Known rows, with every way that one mark hangs from another
Q(J(U W)): [ 141  -63   35   14  -25  205  181   26   69  -64    1 -124  -60   23
 -159  263  -48  -28   -6   57    2  -77  103   37  152   77 -249 -107
   49  -48   58 -134 -216 -147  -91  -16  -48   14 -188  144  224  188
   58   23  133   59 -235  -38  -45  130  219  -42 -158   34]
H(C K Q): [ 600 -167 -227  -70  184  230  184 -129  312    8  205  -21  -20  -92
   37  158   14 -159   93  -20 -191    0    6 -189  129 -119  -93  120
   75  -90  162   24 -237    1   18   23  -75  -32  156  301   82   42
  170    7  171  243  -20 -195  -54   63  109   46 -106  304]
D(B X(C(R))): [ 217  146  105  -72  177  -77   52  -89 -337    6  -36 -215   96 -127
    3 -156   60 -321  -99   68  -46  -82 -272  245 -171    7 -177   82
 -213 -282  -36   37   19  109 -155  382 -116   73  125  196  -33  151
  -21  484   52  310 -161 -129   -3  195 -200  203 -447   81]
N(A G(M P(D(X)))): [-358   24  -15 -632  257   -1  -37  -74 -158   80  125   -7  -51 -264
  145 -233  316  -28 -347   38  123   56 -263 -145 -271  194  -46 -139
  286  -26  165  168   48  -66  118   40 -212  118   48  -92 -181  173
 -194  374  -22  293 -130  144    0 -173 -172 -184 -433  109]
K(W(N(A G) Q(U))): [ -39  -42 -171  -84   80  -40   37   30  -12  -22  -20   91 -127   51
 -222  263   71  240 -112  138   19  -72  152 -105   20   31  -48  -51
  183   16   66 -230 -391 -116   31 -203 -106   88 -234  -76  155  178
   20   28  -43   14 -284  208 -213  -73   72    2  -49  141]
B(N(A G(M(P))) W(Q)): [-318   87  -77 -120  167 -202 -116   22 -159   33  193  -12   53 -177
  -20  168  140  179 -131  124  -27   80 -104  170 -340 -169  103  100
  234  -25  -69  153 -179  -93  -25  -14 -384  101 -176  102   -8   18
 -322  178  -70  118 -196  185  134 -136 -376  -67 -441  209]
J(H(K Q(U)) W(N(A))): [ 215 -165 -102    6  103   12  210  -21  134  -58  231   72 -218  130
 -168  496   41   55  179   19  -59  -11  290 -208  497 -140 -157  -25
  309  161  191 -235 -458 -239 -165 -377   10   41 -105  179  375  249
  243  -52   48 -120 -180  102  -89   96  332    6   15  147]
Q(J(H(K) W(N)) U): [ 238 -177   19  115   37  113  189   32  226  -73  204    3 -190  119
 -243  489  -65   51  179   20  -60  -90  296  -76  405   11 -162  -60
  242   38   62 -197 -377 -212 -164 -202  -20   13 -162  172  360  183
  226 -105   46 -113 -239   95  -74  166  337   69   11   28]
B(N(A G(M)) P W(Q)): [-375   -7  -11  -62  193 -213 -171  148 -207   25  236   99  -28 -123
  -88   97   99  307 -124   57  -51   77  -62  257 -379 -102  112  175
  121  -12  -57  187 -228 -115  -11  -60 -295    0  -85   13  140  112
 -294  170  -77   91 -247  208  198 -136 -350   13 -457  234]
C(H R(G K(W) Q)): [ 599 -254  -75 -240  190  345   99 -226  122  114  -25  154  206 -312
  220   34  228 -264  180   -6 -118   33 -240 -347    5  161  -13  145
  144  -93  114 -201 -317  228  -97   11   19  191  422  147  -82 -248
  249 -221  180  216  127 -698 -309  -21  212  193   76  316]
G(P(D(B(N) X))): [-235  116   59 -263  343  -45 -102  -12 -374   37  259 -182 -152 -257
  194 -234   76  -49 -113  -57    8   19 -210  184 -350   71  -25   35
   93 -247  -59   54  298   13    9  208 -148   92  -23   68 -119  159
  -61  643  125  347 -215   67   90  -18 -223  -47 -435  190]
N(A G(M(K(W)) P(D))): [-295  -36  -87 -609  291  -11   34  -82  -95   95   68   96   12 -294
  155 -131  332  -20 -216  -37   77   21 -288 -247 -285  174   30  -27
  347   20  190  146 -121   -1  175  -12 -271  146  170  -83 -214   82
  -54  143   13  278  -28  -60  -92 -292  -80 -158 -243  203]
M(P(N(A)) X(C)): [-115  279   10 -231  136  -54  173  -52 -146    9   37 -235   89 -165
  122 -127  242 -244 -104  243   34  -50 -222  204 -311 -112  -39  153
  135  -64   69   62  -68   82 -160  138 -368   73  -29  334 -244   63
 -124  409   69  294  -44 -136  124  -25 -270   25 -526   87]
D(A B(W)): [ -62   86  -89  166  284 -141  -96 -121 -469  -35  109 -215  -68 -125
   12  -53 -121   -6  -11   62  -33   22 -216  163 -334 -213  -98   83
 -332 -292 -110  108   65   21  -56  282 -150  -24 -102  313   81  249
 -103  522  137  282 -212   48   -8  110 -346  -22 -433  108]
N(A G(M P(B(W)))): [-363  -27 -162 -394  155  -60 -138  -12 -195   92  154   42   63 -302
  107 -114  220   22 -214   87  -15   47 -279   32 -370   49    1  -10
  213 -120   54  248   33    9  109   61 -304   30   67  -42 -225   79
 -202  221  -35  265 -127  112  107 -258 -292 -189 -472  133]
N(A G(M(K(W)) P)): [-162 -109  -94 -523  203   20   69  -57  -20   85  -43  120  100 -265
   95  -70  304  -32 -209  -36   32   12 -308 -194 -225  119   -4   -5
  312  -14  233  171 -231    8  150   57 -261  154  134  -71 -164   73
  -99   79   20  266  -37  -72 -132 -255 -106 -181 -251  164]
R(G(M(P(B))) K(W)): [ 112 -179 -133 -378  254  172   54 -137  123   24  127    8  237 -471
  288  -81  175 -202   73   16  -77   31 -317 -204 -298   70  -27  138
  344 -177  128   82  -44  197    3  180 -377  217  284  168 -350 -190
   64  106   75  194   43 -411 -132 -154  -97   38  -50  323]
W(N(A G) Q(J U)): [ -82  -76  -36   17   -2   19   23   96   58  -19    3   29 -136  140
 -310  361   56  205 -122  200   50  -93  221  -46  136   98 -103  -93
  178   46   12 -182 -320 -174  -39 -220  -72    6 -306 -108  227  217
   16  -28 -133  -29 -352  282 -117  -75  147   22 -111   12]
X(C(G H)): [ 425   35   90  -86  -10  186   92 -112  -51   93 -115  -55  231 -119
   24  -86  107 -386  -30  224  -58  -97 -280   68  -84   -2 -203  105
 -133  -89   92   -6 -285  138 -110  286  -81   14  237  259  -22   34
   49   36  125  316  -41 -322  -86  182  -53  131 -306  144]
H(J K(W)): [ 375  -92 -211 -120  209  227  170  -93  123  -20   14   40 -127 -101
   34  158  -28   -2  141 -127  -33 -117   31 -173   88   64  -67   87
  110  -90  162 -166 -309    2   39   27  -77   81  -28  171  125   87
  144   32  209  145  -30 -265 -151   58  232   18   -9  298]
B(N(G(M(X))) W): [-149   32  -77 -198  226 -187  -65   26 -132   25  246  -22   72 -166
    1  -46  104  102 -167  183 -134   85 -184  191 -355  -44   48  224
   74 -190 -108  125  -94   21  -27  221 -314   -9  -82  172    2  -17
 -293  178   36  152 -131   31  118   30 -388   44 -484   82]
X(C(H(J Q(W)) M)): [ 565   63   76  -18  -28  204  197  -50  220  151 -103   20  121   28
  -46  159   48 -217  135   22   29 -160    7  -85  236   55 -150  204
  -27 -153  116 -241 -298   95 -216   57  -89   26  162  168  126   57
  183 -164  200  221  108 -598 -103  200  303  179  -58  113]
K(W(N Q(J(U)))): [ 125  -59  -86  114   40  106  114   39   36  -46   -5  -37  -56    6
 -177  420 -109  164    5   20  -56  -92  196  -42  103  140 -115  -10
  167  -41   -1 -321 -290  -85  -48 -131 -164   58 -254   76  240  141
   74   13   14   18 -293  -58 -195   86  238   82   32  116]
C(R(G(P) K Q(W(N)))): [ 316 -276   -6 -179  210  466  136  -50  127  166   83  134  209 -279
  195  132  197 -200  162   59  -98    5 -242 -305   91  174  -27   57
  359 -114  160  -69 -146  128  -97  -52  -73  123  366  129   31 -182
  232  -66   46  103  -25 -429 -166   20  132  172    5  234]
B(P W(N(G) Q(U))): [-150  -95  -60  113   93 -129  -74  151  -41  -23  158   45  -83   17
 -243  150   -6  245  -50  151  -66  -34  127  257 -167  -14    0  148
   -1 -119 -151  -24 -232 -115  -52  -11 -163  -42 -181    6  245  146
  -61  160  -11   20 -348  302   22   15 -147  149 -237  121]
P(B D(X) N(A G)): [-494  241 -204 -514  452 -150 -249 -126 -515  -57  320 -139 -309 -194
  126 -297  238   52 -219  180  141   22 -183   77 -424  114  -58 -111
   25 -109  -35   71  184  -28   49  -29 -142   11  -50 -135 -248  147
 -136  672  -34  260 -157  209  247 -299 -232  -39 -620  260]
X(C(G(P) U)): [ 347   45   35 -168  -76  373  184   28   51  206  -65  -58  178 -211
   18 -213  103 -453  -93  144  -18 -157 -320   89 -215   58 -141   80
  -16 -170  115   39  -99  143  -90  299 -124   64  184  209 -150  -17
   66  213  160  364  -63 -220  -13  211  -51  -56 -275  100]
D(X(C(G M(K) U(A)))): [ 550   61  102 -187   37  100  207  -82  -96  183  -76 -118  333 -199
 -102 -288   81 -453 -149  110  -47  -64 -477   87 -140   -9 -220   59
 -184  -80  123    4 -223  188 -143  511 -125  119  219  228  -24    6
  163  261  126  403  -18 -353 -154  294  -79  193 -344  136]
B(N(A) W(Q(J(H) U))): [ -38   22    1  378  -39 -133  -32  124  -80   -1  271  -50  -52   21
 -230  455  -96  223   32   -3 -189   10  108  232  -46 -199   16  -14
  143   72 -138 -144 -254 -150 -124 -231 -199   24 -292   91  290   97
  -58   74  -16   32 -319  134  134   31   -3    2 -250  119]
Q(J(W) U(A)): [ 272 -148   16  107  -57  221  209  100  101   -6  -30  -38  -61   54
 -346  146 -109    5   24   31   90 -137  139  -19   93   -3 -202 -169
  -52  -40  107 -139 -308 -159  -82   68   39   37 -235  103  237  232
  234  -96  209   90 -262   21 -170  117  248  -26 -123    7]
H(C(M R(Q) U) K): [ 883 -116 -168 -171   94  371  162 -196  362  214  184    4  110 -223
   74   24   92 -329   80   48 -246   27 -194 -205   75  -20  -21  199
   97  -77   41    3 -228  176  -89   65   -1   19  409  313  -78 -273
  287 -171  159  361  133 -472 -118  147   82  137  -81  263]
X(C(H(K) M(B) R)): [ 591   73    0 -231   68   -1  128 -287   98  160  -21 -108  312 -225
  212   21  132 -467  125  110 -102  -44 -339   39   46 -120  -71  215
   91  -20   37   36 -299  224 -172  234 -166   89  407  422 -121  -91
  115 -147  175  325  142 -546 -144  140  -51  302 -242  222]
C(H M(P) R U): [ 582   53   36 -337   43  259   75 -203  166  271  -27 -106  150 -279
  168 -152  181 -472   47  146    8  -35 -285   -6  -96   88  -38  269
   88  -75  -11  -71 -135  168 -192  237  -46  147  288  246 -229 -243
  149  -39  229  379  127 -495 -193  140  -11   -7 -220  104]
G(M(B K) P(N(A))): [-197  -19 -114 -440  265  -60   13 -111  -82   68   73 -115  171 -405
  294 -157  273 -243 -104  -17   26   25 -479   10 -313    3  -43   62
  433  -50   87  206   21  136   43  132 -377  191  122   95 -387  -81
  -71  218   82  376   -4 -251    9 -336 -234 -117 -375  260]
H(C Q(W)): [ 470  -60 -129   19  130  306  174   -3  282   40  136  -32  -31   -4
  -70  159  -20  -72   51    9  -83  -78   70 -151  122  -38 -127   58
   48 -217  181  -88 -173  -34  -14  -20  -82   -3   96  207  156   60
  152   10  133  183  -61 -191  -37  118  132   -6 -129  198]
R(G Q(J)): [ 306  -99  -15  -74   51  434   92   -2  123   43   -1  -57   65 -131
   13  -10   68  -92    3   79  -57  -76  -39 -141    7  142 -121  -17
   30 -242  124 -119 -152  112  -49   42  -33  108   74   95   51  -29
  109   73   92  166  -91 -339  -74   15  164   -3 -140  154]
P(B N(A G)): [-292  111 -291 -344  289    9 -196  -70 -342  -34  164  -63 -196 -149
   53 -149  166   20 -147  249   53  -15 -176   95 -370   -6  -75  -21
  -11 -133   15  153  -25  -12   52  -28 -108  -44  -58  -78 -208  101
 -162  420   13  239 -146  157  193 -309 -256 -133 -566  214]
J(H(R(Q)) N U W): [ 306 -118  -93 -135   79  212  313  -87   75 -137  255  -98 -146   15
 -162  405  -51   -6   66   51 -150  -37  265 -133  395  -10 -273  -33
  212  106   91 -199 -353 -236 -211 -279   59   68  -73  248  350  213
  112  120   62  -53 -203   -8 -127  215  270   68  -89   64]
H(C J K Q(U W(N))): [ 639 -273 -172  184  125  210  272   38  566  -23  186  139 -143  153
 -154  445  -73   63  277  -85  -79 -153  353 -303  504    9 -111  120
  299  -12  128 -301 -296 -117  -94 -223    7  -42    1   99  263   21
  492 -279  120   -6  -74 -266 -130   73  538  185  223  240]
P(B D(A) N): [-300  187 -229 -215  463  -21 -199 -201 -504  -47  323 -238 -280 -237
  196 -242   25  -50  -30  145  126   10 -217   14 -521  -22  -70   11
 -155 -153 -119   99  221   33  -21   59 -161 -105  -14  125 -218  129
  -63  600  161  335 -122   11  168 -147 -244   -9 -489  239]
Q(J(H(K) N(A)) U): [ 216 -155   -9   28   20  138  209  -16  136  -69  148  -42 -160   77
 -207  364  -27   67   40   36 -108 -100  198 -122  342   20 -193  -87
  227  189  128 -154 -342 -206 -109 -208   15   36  -99   94  285  254
  181   41   39  -42 -218   26 -109   61  348   50  -91    5]
D(A X(C(G M(B) U))): [ 307  244   38 -204   89  -47  123 -225 -132  113  -28 -278  178 -183
   85 -306   36 -370 -120   83  112  -63 -425   88 -177 -154 -174   27
 -154 -148   54    0  -57  196 -221  439 -200  162  113  369 -122   74
    4  408  151  373   15 -279 -128  333 -184  135 -375  116]
H(J R(G)): [ 457 -141 -113 -182  156  354  182  -40  197   34  157  -30   72 -158
   88   47    1 -247  119   95 -112 -116 -128 -117   64   50 -150   65
  132  -43  149  -29 -211   46    5   49  -48   30   97  202   58    0
  155  134   20  191 -137 -238  -71   59   63  -20 -160  286]
K(W(N(A G) Q)): [-105   20 -192 -180  181   11   14   -1 -144    3   -1   74 -122   -3
 -140  240   94  214 -114  148   36  -45   78 -103  -25   54  -30  -24
  148  -44  126 -165 -384  -90   61 -170 -148   83 -189   28  185  217
  -88  117  -91   41 -254  194 -164  -47  -33  -33 -155  196]
P(D N(A G)): [-329  157 -207 -420  356   67 -118  -95 -307    6  198  -66 -269 -112
   74 -164  221   18 -195  266  109    7 -153  -47 -318   38  -45  -94
   46  -19   37  107  -59  -84   82 -123  -65  -15  -67  -41 -123  141
 -142  444   39  237 -152  170  150 -247 -189 -147 -506  224]
C(M(K(W) P)): [ 254   78  -37 -271  166   53  121 -172   47   91  -40 -161  198 -261
  142  -45  127 -177   27   20  -82  -10 -313   10 -132  -86  -36  182
  130 -110   80   39 -236  164  -16  270 -309  191  176  241 -120  -81
   75  128  187  308   64 -366 -175   -1 -131   49 -190  246]
H(C R(Q(W))): [ 573  -70 -110  -36  198  375  153  -66  281   38  214  -48   -4  -87
  -13  142   -1  -79   85   28 -164  -61   28 -202  108  -30  -76   76
  116 -159  172  -43 -186   22  -17  -73  -37   13  224  236  136  -69
  195   -1   48  213  -44 -250  -36   74   39   74 -170  271]
J(N(G(M P(D)))): [-210  -67  -79 -601  256  175   60  -54  -79   52  149  -18  -73 -213
   49 -148  201  -22 -240  176   73  -38 -115 -137 -170  254 -113    4
  214 -101   75  141  -15  -76   63  112 -163   41   49   31  -89  191
 -145  276   36  185 -153  106  -82  -52  -98  -44 -310   45]
N(A G(P)): [-179  -17 -125 -406  124  163   19  -21  -99   82   -4   12  -54 -148
   61 -104  220  -36 -234  117   54   -4 -202  -42 -195   27  -55  -99
  141  -61  208  167 -143  -79  127    6  -78   57  -29  -15  -44  212
 -179  276   61  264 -167  198  -23 -141 -167 -270 -425  107]

Rows
[-223   18  -90 -203  189   43 -115   34 -293   78  177  -80  -39 -252
  185 -126  115  -22  -68   47  -36   21 -243  166 -336  -32  -19   61
  167  -93   59  105   91   31   40   49 -156   -6   27   25 -125   94
  -78  344  110  293 -182   22  144 -172 -218 -143 -463  224] : G(P(B(N(A))))
[ 312  151  103 -186   80   23   82 -156  -67  102   43 -180   95 -131
   29 -190  165 -232 -122   85  -40  -28 -193  -12  -60   65 -111   18
  -40  -76  -76 -136  -41  149 -180  144  -87   83  224   59  -69  -39
  156  204  170  310  -20 -343  -54  152   57  313 -236  112] : P(D(X(C(M R(Q(U))))))
[ 555 -230  -59 -154  249  452  227  -65  327   65  226   62  105 -175
  100  255   27 -204  259   15 -143  -61  -84 -357  219    3 -111   94
  251  -62  287  -76 -233   29  -65  -68 -103   99  279  223  152  -48
  246   35   50   39   -5 -391 -111   72  185  111   39  331] : H(Q(W) R(G K))
[ 286   -6   13   42   87  378  147   59  180   40   -4  -57 -121   51
 -129  247  -67   28  102  -56   60 -176  177 -145  212  123 -133   15
   41 -221  189 -219 -174  -66  -89  -31  -77   62  -58   88  257  142
  134   13  152   37  -76 -257  -44  123  325   -7  -80   82] : H(Q(J W))
[ 345 -151 -193   32  -24  168  316  -20   88  -84  133  -50  -96    9
 -232  308 -174  -81    6  -96  -46   -5  200 -122  188 -156 -247 -134
   30   39  164 -147 -366 -277 -135 -147   58   63 -230  227  305  303
  111   74  271   90 -206   25 -182  224  291 -151 -107   27] : J(H(Q) U(A) W)
[ 186  -41 -103 -176  122  204  267  -27   -8  -62  204  -67 -203   61
 -191  309    1  -18   79   63  -12  -77  239  -86  346  -11 -242    6
   77  -85  150 -178 -354 -201 -181 -140  -21   69 -113  295  361  336
   32  155   93  -50 -165   71  -83  258  209  -10 -131   59] : J(H(Q) N W)
[-364  180  -58 -210  340 -139 -160  -86 -333   19  240 -187  -41 -312
  193 -128  155  -53  -66  137   24   42 -241  115 -430  -56    5   99
  191 -124 -122  172  187   34  -38   84 -374  106    7  146 -336  -22
  -80  463   15  290 -105  -77  177 -249 -340  -82 -476  230] : G(M(P(D(B(W)) N(A))))
[  62    6 -102 -137  184 -178   27 -121  -45   15   85 -184  265 -323
   67   52   72 -180  -63  -10 -109   19 -319  107 -245  -46  -76  178
  169 -211  -70   49  -93  157   -2  282 -455  180   39  286  -94  -80
 -123   76   39  247  -57 -208  -77  -32 -261  112 -238  233] : G(M(B(W(Q)) K))
[-493  173 -158 -215  506 -363 -237 -159 -618  -60  356 -180 -219 -141
   82 -209   76  152 -124  150  132   67 -139   90 -372   32  -35    0
 -158 -193 -152    0  213  -18  -35  146 -200  -66  -84   85   35  245
 -108  653  -17  155 -236  238  117   -6 -294  145 -526  174] : P(B(W(N(G))) D(A X))
[-353  157 -305 -118  226 -131 -243  -32 -401  -19  286  -45 -118 -179
  -49   92   88  130  -86  208  -46   14 -132  230 -429  -88    7  -12
  -15 -152 -147  114  -39  -23   29  -84 -289  -40 -165   18 -119   74
 -232  392  -93  203 -215  255  260 -262 -340  -48 -534  265] : P(B(W(Q)) N(A G))
[-152   73 -120 -114  243  -44 -157    0 -377    2  161 -124  -91 -139
   88 -110   74   28  -70  160  -44   23 -174  175 -286  -80  -80  107
    6  -83   30   23   -5   29    0   43  -89  -45   -7   33  -20  101
  -78  324   77  204 -188   10  157 -139 -222  -45 -494  242] : P(B(N(A)))
[ 722 -108 -127 -137   56  423  287    3  401   98  271   40  -22  -75
  -96  146  -17 -318  204   62  -78 -162   -5 -101  221    3 -157   78
  150  -19  112  -86 -290    4  -83    3   -3   12  142  360   39  -97
  381 -149  -14  219  -66 -196  -42  212  174  -34  -51  324] : H(C(G U) J(W) R)
[-239  144  -26 -332  489 -320  -20  -46 -253  -66  186 -170 -118 -230
  225 -293  131   71   27 -208   95  -26 -174  206 -330  -10   78  230
  183 -139   22  -84  -18  105  -11  185 -233  249   94  100  -54   38
   65  397  194  184  -42 -233    9 -129 -117  189 -306  423] : M(B(N P(D(X))) K(W))
[-257  117 -153 -286  309 -438   73  -74 -233  -21  139 -159  135 -138
   84  -45  230  -37 -100  195  -58   38 -254  181 -131  -75   -5  224
  218 -122   -6  -58 -124  131  -17  185 -356  125  -40  318  -15   62
  -60  194  -69  112  -85  -25  -56  -84 -296  152 -415  156] : M(B(W(N(A G))) K X)
[ -33  -20  -91  298  139 -108 -113  133 -288  -43  206  -67  -98 -131
 -222   32 -200  119   40   -6  -97  -53  -12  379 -436 -170  -21  111
 -194 -222 -226   79  -17  -59  -74  138 -161   -1 -207  113   20  156
   44  405  121  266 -326  140   63  -61 -234   76 -351  183] : D(B(P(N) W(Q(U(A)))))
[-177  -12   46  277   65 -204 -108  191 -191    6  210    0  -48  -34
 -148  151  -11  278    3   34 -128   31    7  370 -268 -210   51  151
   51   65 -116  -23 -206 -104  -77 -103 -181  -17 -157   32  238  110
  -56  187   52   93 -328  152  170  -58 -189   87 -344  251] : B(N(A) P W(Q(U)))
[ 451  -87  -94 -118  215  385  296   19  230   -1  134    4 -173   78
 -120  330  -77   21  240  -24   32 -244  274 -249  458  137 -183  131
  179  -32  210 -292 -265 -122 -137 -137    1   39  -15  147  335  179
  282   28   67  -47  -81 -297 -120  150  424  131   14  198] : H(J(N) Q(W) R)
[ 268  -90  -47   52  -35  157  188   39   14  -14   34  -45  -24  -28
 -327  228  -91  -33  -23   63   24  -72   86   10  -16  -81 -199 -126
  -39  -70   63 -119 -335 -154  -54   38  -72   60 -256  207  235  234
   66    3  144  143 -291  196 -193  174   44   -8 -110  100] : J(W(Q(U(A))))
[ 448  -49   65 -236  145   50   26 -209  -20  132  -32  -84  227 -201
  101  -55  160 -299  -13  129 -139   52 -379  -10  -34   39 -161  217
  -45  -79   41  -11 -255  177  -37  282 -101   38  268  193    6  -49
   70  -17  168  375   54 -428 -193   46  -79  117 -242  175] : C(H M(K))
[-441  -21  -60 -434  321  -70 -119    5 -280   68  147   28 -120 -161
  101  -93  226   49 -219  190   85   29 -133  -96 -184  161  -41   19
  282  -86   51  128   64  -57   75  -34 -157   24   16  -58 -133  201
  -70  317 -114  191 -226  188  -21 -229 -194 -126 -356   94] : W(N(A G(M P(D(B)))))
[ 384 -181 -164   48   60  317  360   71  148  -56  -37   16 -123  114
 -261  275 -187   88   64  -63   86 -194  304 -231  350  116 -281  -19
   68   27  188 -353 -267 -232 -131  -92  103   38 -237   42  353  297
  293    7  247   -5 -174 -265 -263  161  567   62   35   50] : H(J(N U(A)) Q(W))
